B =
174,42,140,72,24,122,128,77,115,139,107,81,129,106
54,92,152,50,105,117,119,110,76,12,69,67,79,174
125,158,170,165,152,11,115,97,82,179,156,99,171,65
153,132,102,156,129,98,110,109,81,137,174,63,111,118
133,85,135,43,126,71,124,146,70,116,59,111,96,118
79,106,132,72,150,147,127,144,63,124,128,115,119,193
166,155,63,146,148,77,103,136,109,120,56,140,65,45
104,127,71,167,145,127,105,132,72,72,168,78,147,112
102,144,60,116,151,107,86,130,119,100,68,133,113,116
124,81,83,133,92,196,104,113,86,161,166,164,150,148
Find the second entry in reading order.
A: 42
The entry in the top-left corner -> 174
The minimum -> 11
Find the smallest entry in the first column.
A: 54
Find the entry in the bottom-left corner.
A: 124
The second smallest entry: 12
Find the entry directly above 120.
A: 124
Find the smallest entry in the last row.
A: 81
Find the first entry on the diagonal from the top-right corner.
A: 106
Find the entry directly above 130.
A: 132
Find the entry just left of 158.
A: 125
Find the top entry of the column that holds the smallest entry.
A: 122
The last entry, reading row by row is 148
The third largest entry is 179
The bottom entry of the column that holds the smallest entry -> 196
Find the entry just right of 153.
A: 132
Find the entry just right of 179.
A: 156
Find the largest entry in the last column.
A: 193
The entry directly above the smallest entry -> 117
The 4th-last entry, reading row by row: 166
The 2nd entry from the end, reading row by row: 150
Find the entry just right of 139.
A: 107
Find the entry just left of the largest entry.
A: 92
The 4th entry in reading order: 72
The entry just right of the smallest entry is 115
Find the third entry from the end, reading row by row.
A: 164
The second entry on the diagonal from the top-right corner -> 79
Find the 3rd entry on the main diagonal.
A: 170
The entry just left of the smallest entry -> 152

Questions about the grid below. Counting starts at 1.
1) Find the bottom-left entry.
2) Find the entry just left of the largest entry.
3) Find the top entry of the column that holds the largest entry.
4) Find the entry at row 1, column 2.
5) Find the top-left entry.
6) Find the bottom-right entry.
7) Find the entry directly above the largest entry.
8) Find the top-right entry.
[[76 62 46 43 21 43 64 39 58 29]
 [67 62 52 51 43 51 62 49 58 46]
 [67 62 52 51 43 51 62 49 58 46]
 [42 55 71 73 95 74 53 78 58 86]
 [75 62 46 44 22 43 64 39 58 30]
 [70 62 51 49 33 48 62 45 58 39]
 [61 62 56 56 58 56 62 56 58 57]
 [69 62 51 50 35 49 62 46 58 40]
 [57 61 59 60 66 60 60 61 58 63]
 [48 57 66 68 83 68 56 71 58 77]
 [67 62 52 51 38 51 62 49 58 43]
 [65 62 52 52 50 52 62 52 58 51]
 [73 62 48 46 26 45 63 41 58 33]]
1) 73
2) 73
3) 21
4) 62
5) 76
6) 33
7) 43
8) 29

M = ((-27, 66, 26, 11, 24, 29, 29, -3), (-46, 41, -18, 41, 19, -38, -19, -33), (-1, 37, 76, -24, 2, 17, -11, 24), (1, -1, -36, 69, 5, -52, -3, -13))
The third smallest entry: -38
Report the fourth entry in reading order.
A: 11
The entry just left of 5: 69
The 2nd entry in reading order is 66
Report the minimum.
A: -52
The entry just left of -38: 19
Report the entry just right of the smallest entry.
A: -3
Report the entry just left of the largest entry.
A: 37

 0.06  -0.13  -0.01   0.01   0.06   0.08  -0.02  -0.05   0.00  -0.05   0.14   0.06   0.06  -0.02   0.04   0.13
The entry just left of 0.01 -> -0.01
What is the entry just right of 0.01? 0.06
What is the entry just right of 0.14? 0.06
